Below are the code and all the weights of a small trained network. Each question names an input and a target symbol and asks about switching units off, where a switched-off unit gives its printed mean instead of its output.

import numpy as np


def w(rows, s, z=0):
    codes = np.array(rows[::2]) - 128.0
    scale = np.full(codes.shape[1], s)
    scale[-1] = z or s
    return codes * scale


def f(y):
    return np.maximum(y, 0)


def softmax(a):
    e = np.exp(a - a.max(-1, keepdims=True))
    return e / e.sum(-1, keepdims=True)


def log_softmax(a):
    a = a - a.max(-1, keepdims=True)
    return a - np.log(np.exp(a).sum(-1, keepdims=True))


def net(x, mask):
    ids = ['βδηθξπσ'.index(c) for c in x.split()]
    T = len(ids)
    res = E[ids] + P[:T]
    u = 0
    for l in range(2):
        r = res
        for j in range(2):
            rows = slice(3 * j, 3 * j + 3)
            q, k, v = (r @ M[l][rows].T for M in (Q, K, V))
            z = softmax(np.where(np.tri(T) > 0, q @ k.T / 3**0.5, -1e9)) @ v
            o = O[l][rows]
            res = res + np.where(mask[u + j], z, o[:, -1]) @ o[:, :-1]
        u += 2
        y = f(res @ A[l][:, :-1].T + A[l][:, -1])
        res = res + np.where(mask[u : u + 12], y, B[l][:, -1]) @ B[l][:, :-1]
        u += 12
    return log_softmax(res[-1] @ U[:, :-1].T + U[:, -1])


Q, K, V, O, A, B = {}, {}, {}, {}, {}, {}
E = w([
[136,116,152,63,34,93,247],'β',
[137,252,88,62,125,99,214],'δ',
[156,73,174,143,181,155,144],'η',
[142,121,99,83,190,134,47],'θ',
[209,191,191,157,124,80,180],'ξ',
[21,132,179,206,90,95,106],'π',
[103,160,140,116,46,55,115],'σ',
],0.018)
P = w([
[134,63,104,57,205,51,142],'0',
[145,70,109,107,162,75,141],'1',
[146,89,120,131,131,93,143],'2',
[150,112,138,155,100,114,143],'3',
[146,136,153,168,75,131,145],'4',
[143,162,174,174,54,151,145],'5',
[140,183,202,180,29,176,144],'6',
[140,207,221,193,6,198,149],'7',
],0.011)
Q[0] = w([
[215,197,98,72,138,157,179],'0.h0',
[137,165,145,121,139,184,63],'0.h0',
[121,159,166,146,68,36,133],'0.h0',
[188,132,201,163,104,8,139],'0.h1',
[107,105,118,135,88,93,126],'0.h1',
[136,152,98,123,85,139,123],'0.h1',
],0.014)
K[0] = w([
[241,189,69,91,122,137,192],'0.h0',
[123,155,62,201,131,175,79],'0.h0',
[167,142,158,153,59,2,123],'0.h0',
[221,106,201,183,173,22,158],'0.h1',
[144,99,173,189,102,120,113],'0.h1',
[150,182,173,143,113,131,155],'0.h1',
],0.011)
V[0] = w([
[153,166,255,172,78,176,176],'0.h0',
[70,151,252,44,164,183,125],'0.h0',
[183,86,116,236,178,126,192],'0.h0',
[118,144,105,134,69,135,140],'0.h1',
[149,153,121,146,118,145,126],'0.h1',
[46,81,99,131,128,64,134],'0.h1',
],0.0083)
O[0] = w([
[163,25,92,35,158,81,38,252],'0.h0',
[112,131,46,165,76,107,165,118],'0.h0',
[130,122,109,76,42,114,148,56],'0.h0',
[102,222,96,97,233,117,250,141],'0.h1',
[34,58,137,214,132,215,76,108],'0.h1',
[28,124,157,2,99,221,42,165],'0.h1',
],0.0058,0.0044)
A[0] = w([
[135,97,147,181,249,127,157,156],'0.n0',
[113,173,123,125,90,134,130,219],'0.n1',
[157,101,126,154,144,85,137,124],'0.n2',
[165,109,165,99,139,97,121,30],'0.n3',
[140,139,147,177,114,72,153,5],'0.n4',
[104,154,163,212,105,115,143,46],'0.n5',
[151,107,140,116,126,123,188,115],'0.n6',
[114,124,89,110,178,157,98,118],'0.n7',
[145,111,143,82,164,139,114,104],'0.n8',
[95,197,167,175,118,135,119,70],'0.n9',
[123,120,119,123,187,74,80,113],'0.n10',
[155,52,111,148,185,178,154,121],'0.n11',
],0.014,0.0029)
B[0] = w([
[102,140,122,10,172,165,104,167],'0.n0',
[175,134,215,161,149,84,72,245],'0.n1',
[54,253,108,80,201,249,129,203],'0.n2',
[59,145,162,216,106,148,159,222],'0.n3',
[96,100,61,136,131,158,51,222],'0.n4',
[180,114,119,40,157,161,143,193],'0.n5',
[189,90,118,126,213,186,78,253],'0.n6',
[204,96,73,49,125,80,13,148],'0.n7',
[70,115,117,105,187,213,169,159],'0.n8',
[223,80,146,252,170,131,188,207],'0.n9',
[15,88,87,73,187,167,88,177],'0.n10',
[179,176,254,139,78,150,156,153],'0.n11',
],0.0068,0.0058)
Q[1] = w([
[116,56,181,255,102,137,170],'1.h0',
[100,170,58,214,39,223,156],'1.h0',
[92,125,130,125,113,146,155],'1.h0',
[172,43,87,120,115,99,208],'1.h1',
[131,87,203,187,52,131,93],'1.h1',
[128,121,162,25,172,156,24],'1.h1',
],0.008)
K[1] = w([
[134,124,125,71,95,96,86],'1.h0',
[78,97,50,167,148,53,184],'1.h0',
[158,98,125,129,103,105,143],'1.h0',
[111,48,94,66,149,92,198],'1.h1',
[122,63,174,158,124,122,147],'1.h1',
[123,159,188,106,193,249,124],'1.h1',
],0.012)
V[1] = w([
[194,82,150,129,110,141,180],'1.h0',
[114,230,67,134,176,112,133],'1.h0',
[64,105,39,197,254,226,199],'1.h0',
[77,120,74,58,79,145,115],'1.h1',
[157,50,81,10,153,45,149],'1.h1',
[141,209,191,77,57,236,160],'1.h1',
],0.0059)
O[1] = w([
[95,66,123,131,168,17,120,89],'1.h0',
[83,196,86,117,66,167,138,136],'1.h0',
[159,71,147,111,76,86,2,156],'1.h0',
[123,106,144,155,94,179,43,71],'1.h1',
[119,202,136,201,204,141,97,124],'1.h1',
[111,37,158,205,163,78,155,252],'1.h1',
],0.0062,0.0035)
A[1] = w([
[109,206,88,151,97,113,127,195],'1.n0',
[104,100,89,22,160,61,99,74],'1.n1',
[105,177,103,191,112,57,164,174],'1.n2',
[82,128,87,118,30,89,135,39],'1.n3',
[83,152,102,76,94,53,76,5],'1.n4',
[51,112,134,101,115,110,142,167],'1.n5',
[104,100,105,3,116,177,156,71],'1.n6',
[169,130,132,61,150,174,149,95],'1.n7',
[175,128,164,93,92,136,132,121],'1.n8',
[146,188,150,66,113,68,138,126],'1.n9',
[174,154,125,81,152,149,184,12],'1.n10',
[41,127,90,93,177,133,117,111],'1.n11',
],0.011,0.003)
B[1] = w([
[145,92,179,95,54,196,56,189],'1.n0',
[161,146,67,160,79,119,175,221],'1.n1',
[169,99,158,88,119,163,145,207],'1.n2',
[82,93,132,211,152,133,162,142],'1.n3',
[59,178,95,136,103,135,178,188],'1.n4',
[82,127,104,162,96,36,181,202],'1.n5',
[172,115,85,197,165,21,133,207],'1.n6',
[81,133,87,135,166,82,100,253],'1.n7',
[96,127,2,128,146,101,145,210],'1.n8',
[96,102,89,70,108,125,176,238],'1.n9',
[64,49,177,157,164,142,76,206],'1.n10',
[126,174,77,159,189,105,78,226],'1.n11',
],0.0095,0.0045)
U = w([
[49,63,22,76,170,40,105,100],'β',
[166,54,172,90,126,131,58,224],'δ',
[243,73,102,197,133,48,180,157],'η',
[172,174,90,175,171,128,74,3],'θ',
[188,99,1,175,87,165,80,158],'ξ',
[98,197,143,192,109,100,161,157],'π',
[142,164,96,25,118,76,157,110],'σ',
],0.0068,0.0044)

Each question gives the input, a string of symbols that net reads in full, and the target symbol t.
The units are the heads (3 rows each of Q, K, V and O) and the neurons (one row each of A and B). Each row of codes is followed by its name. A weight is (code - 128) times the scale printed after its matrix; where a second scale follows, it is the last column's (O, A, B and U).
mask holds one flag per unit, layer by layer, with each layer's heads first. A switched-off unit (its flag False) gives its mean, the last column of its rows in O or B, instead of its output. The means were averaged over made-up inputs and are rounded, as every weight is.
A unit's drop is (log p(t) with every unit on - log p(t) with that unit switched off) / (log p(t) with every unit on - log p(t) with every unit switched off).
The circuit of an input: a set's keep is (log p(t) with only the set's units on - log p(t) with every unit switched off) / (log p(t) with every unit on - log p(t) with every unit switched off). Starting from the 12 units with the biggest drops (on a tie, the unit counted first), units are removed one at a time, each time the one whose removal leaves the highest keep (on an exact tie, the one counted first), for as long as the keep stays at least 0.8.
units of the circuit, in order: the units of the circuit, biggest drop first
unit that matters most: the unit with the biggest drop
top k neurons: the k neurons with the biggest drops, biggest first
k most important neurons of layer l: the k neurons of layer l with the biggest drops, biggest first
heads that matter: for each layer, one digit per head in row order, 1 if its drop is at least 0.15 and else 0, layers parted by /
input β η β, target δ: unit that matters most : 1.h1
input θ π θ β ξ, target θ: units of the circuit, in order : 0.n2; 0.h1; 0.n4
input β σ θ, target θ: units of the circuit, in order : 1.h1; 0.n7
input σ θ ξ ξ σ, target ξ: units of the circuit, in order : 0.h1; 0.n4; 1.h0; 0.n10
input ξ β θ σ, target π: units of the circuit, in order : 1.n4; 0.n6; 1.n3; 1.n7
input δ σ ξ π ξ η, target β: top 4 neurons : 1.n8; 1.n7; 0.n0; 0.n2
input δ ξ π π β, target ξ: units of the circuit, in order : 0.h1; 0.n6; 0.n4; 0.n2
input β η θ β π β σ θ, target η: 2 most important neurons of layer 0 : 0.n2; 0.n11
input θ π δ η β η β η, target η: units of the circuit, in order : 1.h1; 0.n11
input θ σ σ σ π θ ξ, target ξ: units of the circuit, in order : 0.n4; 0.h1
input σ δ θ, target θ: units of the circuit, in order : 1.h1; 1.n11
input θ σ σ θ θ σ β σ, target η: 2 most important neurons of layer 0 : 0.n9; 0.n2
input π δ β σ η θ π, target δ: heads that matter : 10 / 00
input π σ δ σ β σ δ, target δ: top 3 neurons : 1.n10; 1.n0; 1.n2
input θ σ δ σ, target σ: top 2 neurons : 1.n9; 0.n6
input δ σ δ β β σ σ δ, target η: unit that matters most : 0.n9
input σ ξ θ, target ξ: units of the circuit, in order : 1.n1; 0.n7
input σ η σ, target δ: heads that matter : 11 / 00
input π η σ θ η θ η β, target η: units of the circuit, in order : 1.n6; 0.h0
input π β ξ δ, target ξ: 3 most important neurons of layer 0 : 0.n2; 0.n3; 0.n4
input σ π π β ξ, target θ: units of the circuit, in order : 0.h1; 0.n2; 0.n4
input σ σ π η σ σ, target η: heads that matter : 10 / 10
input β η σ θ θ, target η: heads that matter : 10 / 11
